Below is a small trained network, with its code and all its weights. Each question gives an input and a target symbol and asks what happens when units are switched off, that is, made to give their printed mean instead of their output.

import numpy as np


def w(rows, s, z=0):
    codes = np.array(rows[::2]) - 128.0
    scale = np.full(codes.shape[1], s)
    scale[-1] = z or s
    return codes * scale


def softmax(a):
    e = np.exp(a - a.max(-1, keepdims=True))
    return e / e.sum(-1, keepdims=True)


def log_softmax(a):
    a = a - a.max(-1, keepdims=True)
    return a - np.log(np.exp(a).sum(-1, keepdims=True))


def net(x, mask):
    ids = ['βδεμπψ'.index(c) for c in x.split()]
    T = len(ids)
    res = E[ids] + P[:T]
    u = 0
    for l in range(3):
        r = res
        for j in range(2):
            rows = slice(4 * j, 4 * j + 4)
            q, k, v = (r @ M[l][rows].T for M in (Q, K, V))
            z = softmax(np.where(np.tri(T) > 0, q @ k.T / 4**0.5, -1e9)) @ v
            o = O[l][rows]
            res = res + np.where(mask[u + j], z, o[:, -1]) @ o[:, :-1]
        u += 2
    return log_softmax(res[-1] @ U[:, :-1].T + U[:, -1])


Q, K, V, O = {}, {}, {}, {}
E = w([
[213,116,223],'β',
[167,137,113],'δ',
[102,124,40],'ε',
[43,39,115],'μ',
[94,93,223],'π',
[248,142,85],'ψ',
],0.011)
P = w([
[101,235,138],'0',
[86,50,18],'1',
[113,144,107],'2',
[163,198,151],'3',
[21,139,140],'4',
[93,91,72],'5',
[54,148,157],'6',
[222,109,126],'7',
[102,81,160],'8',
[131,83,133],'9',
[185,89,254],'10',
[179,52,96],'11',
[184,70,136],'12',
[132,44,116],'13',
],0.0074)
Q[0] = w([
[114,139,109],'L0H0',
[87,96,170],'L0H0',
[87,64,163],'L0H0',
[223,137,119],'L0H0',
[126,159,71],'L0H1',
[141,3,113],'L0H1',
[197,80,221],'L0H1',
[105,110,94],'L0H1',
],0.013)
K[0] = w([
[112,137,135],'L0H0',
[225,138,196],'L0H0',
[232,162,83],'L0H0',
[138,81,123],'L0H0',
[200,119,59],'L0H1',
[92,84,246],'L0H1',
[188,67,125],'L0H1',
[128,227,211],'L0H1',
],0.013)
V[0] = w([
[253,193,144],'L0H0',
[164,91,207],'L0H0',
[73,145,99],'L0H0',
[153,232,118],'L0H0',
[135,46,64],'L0H1',
[87,159,84],'L0H1',
[145,136,39],'L0H1',
[81,146,111],'L0H1',
],0.006)
O[0] = w([
[172,145,45,238],'L0H0',
[185,180,184,216],'L0H0',
[121,67,142,58],'L0H0',
[255,106,47,127],'L0H0',
[71,135,59,87],'L0H1',
[134,127,154,31],'L0H1',
[94,97,117,7],'L0H1',
[88,59,131,73],'L0H1',
],0.0069,0.0021)
Q[1] = w([
[160,178,59],'L1H0',
[166,250,129],'L1H0',
[152,99,91],'L1H0',
[110,141,210],'L1H0',
[152,203,80],'L1H1',
[122,188,143],'L1H1',
[126,143,179],'L1H1',
[95,179,127],'L1H1',
],0.014)
K[1] = w([
[163,101,56],'L1H0',
[106,8,150],'L1H0',
[138,115,197],'L1H0',
[65,53,107],'L1H0',
[54,106,55],'L1H1',
[125,168,31],'L1H1',
[122,148,91],'L1H1',
[234,166,128],'L1H1',
],0.012)
V[1] = w([
[34,79,113],'L1H0',
[123,181,179],'L1H0',
[245,80,119],'L1H0',
[146,127,166],'L1H0',
[94,18,186],'L1H1',
[116,52,111],'L1H1',
[102,110,198],'L1H1',
[57,72,189],'L1H1',
],0.012)
O[1] = w([
[102,94,79,18],'L1H0',
[132,204,83,147],'L1H0',
[144,63,252,254],'L1H0',
[111,145,243,168],'L1H0',
[58,253,80,121],'L1H1',
[70,152,180,106],'L1H1',
[241,214,226,136],'L1H1',
[87,167,130,84],'L1H1',
],0.0054,0.0033)
Q[2] = w([
[150,142,82],'L2H0',
[109,52,167],'L2H0',
[45,103,159],'L2H0',
[120,254,108],'L2H0',
[166,195,156],'L2H1',
[111,153,215],'L2H1',
[49,114,160],'L2H1',
[185,54,131],'L2H1',
],0.0099)
K[2] = w([
[174,137,178],'L2H0',
[152,80,140],'L2H0',
[70,131,139],'L2H0',
[105,118,219],'L2H0',
[148,93,149],'L2H1',
[194,179,115],'L2H1',
[147,7,114],'L2H1',
[94,149,222],'L2H1',
],0.013)
V[2] = w([
[154,72,139],'L2H0',
[204,125,118],'L2H0',
[163,134,111],'L2H0',
[105,143,5],'L2H0',
[126,88,237],'L2H1',
[158,107,121],'L2H1',
[129,224,143],'L2H1',
[188,157,161],'L2H1',
],0.016)
O[2] = w([
[91,117,132,176],'L2H0',
[102,88,136,184],'L2H0',
[2,111,126,144],'L2H0',
[174,141,137,29],'L2H0',
[119,133,83,249],'L2H1',
[142,79,54,157],'L2H1',
[81,152,142,140],'L2H1',
[97,135,50,234],'L2H1',
],0.0086,0.013)
U = w([
[106,169,68,150],'β',
[164,103,136,158],'δ',
[247,135,101,199],'ε',
[173,236,106,93],'μ',
[2,206,191,117],'π',
[111,56,191,4],'ψ',
],0.0071,0.0041)

Each question gives the input, a string of symbols that net reads in full, and the target symbol t.
The units are the heads (4 rows each of Q, K, V and O). Each row of codes is followed by its name. A weight is (code - 128) times the scale printed after its matrix; where a second scale follows, it is the last column's (O and U).
mask holds one flag per head, layer by layer. A switched-off head (its flag False) gives its mean, the last column of its rows in O, instead of its output. The means were averaged over made-up inputs and are rounded, as every weight is.
A unit's drop is (log p(t) with every unit on - log p(t) with that unit switched off) / (log p(t) with every unit on - log p(t) with every unit switched off).
The circuit of an input: a set's keep is (log p(t) with only the set's units on - log p(t) with every unit switched off) / (log p(t) with every unit on - log p(t) with every unit switched off). Starting from all 6 units, units are removed one at a time, each time the one whose removal leaves the highest keep (on an exact tie, the one counted first), for as long as the keep stays at least 0.8.
circuit, biggest first: the units of the circuit, biggest drop first
unit that matters most: the unit with the biggest drop
heads that matter: for each layer, one digit per head in row order, 1 if its drop is at least 0.15 and else 0, layers parted by /
input ψ δ π δ δ, target ψ: heads that matter	10 / 01 / 11
input π ε π π β β β ε, target π: circuit, biggest first	L2H1, L1H1, L0H0
input π β ψ, target π: unit that matters most	L2H1
input μ ψ π ψ ψ, target μ: circuit, biggest first	L2H0, L0H0, L1H1, L0H1
input β π π, target β: heads that matter	11 / 11 / 01
input π δ π δ ε β π π δ π β δ β, target π: circuit, biggest first	L2H1, L1H1, L1H0, L0H0
input π β π ψ π δ ε δ, target π: heads that matter	00 / 11 / 01
input δ ε π ε ε π ε, target ε: circuit, biggest first	L2H0, L2H1, L1H1
input μ μ π π, target μ: circuit, biggest first	L2H0, L1H1, L0H0
input ε ε μ μ, target ε: heads that matter	00 / 10 / 11
input ψ π π π δ ε μ, target ψ: heads that matter	10 / 11 / 11
input μ π π π β δ π β ψ ε μ ε π β, target μ: circuit, biggest first	L2H0, L1H1, L0H0, L1H0
input μ β δ ε μ μ δ, target μ: circuit, biggest first	L2H0, L1H1, L0H0, L0H1
input δ ψ β ε, target δ: unit that matters most	L1H1
input ψ β π β β ε β, target ψ: circuit, biggest first	L1H1, L2H0, L0H0
input ψ μ β β, target ψ: circuit, biggest first	L0H0, L1H1, L2H0
input ψ β ψ δ ε ε π ε δ π β ψ, target ψ: heads that matter	10 / 11 / 10
input μ β β ε β μ μ, target μ: circuit, biggest first	L2H0, L0H0, L1H1, L1H0
input β π ε β β β ε ψ, target β: circuit, biggest first	L2H1, L1H0, L0H1
input ψ π δ β π π π, target ψ: circuit, biggest first	L1H1, L2H0, L2H1
input ε δ β β β π μ π π ψ π δ π, target ε: heads that matter	11 / 10 / 10
input π π μ π β β β π, target π: heads that matter	10 / 01 / 01
input ε β ψ δ ψ, target ε: circuit, biggest first	L1H1, L2H1
input ε δ μ ε μ ε ε β β ψ δ π, target ε: unit that matters most	L2H0
input ε δ ψ β ε π β π ε ψ π ε, target ε: heads that matter	11 / 11 / 11
input ε β ε ε β β β, target ε: circuit, biggest first	L2H0, L1H0, L2H1, L1H1
input ε δ ψ ε δ β β δ ε μ δ, target ε: heads that matter	10 / 11 / 11
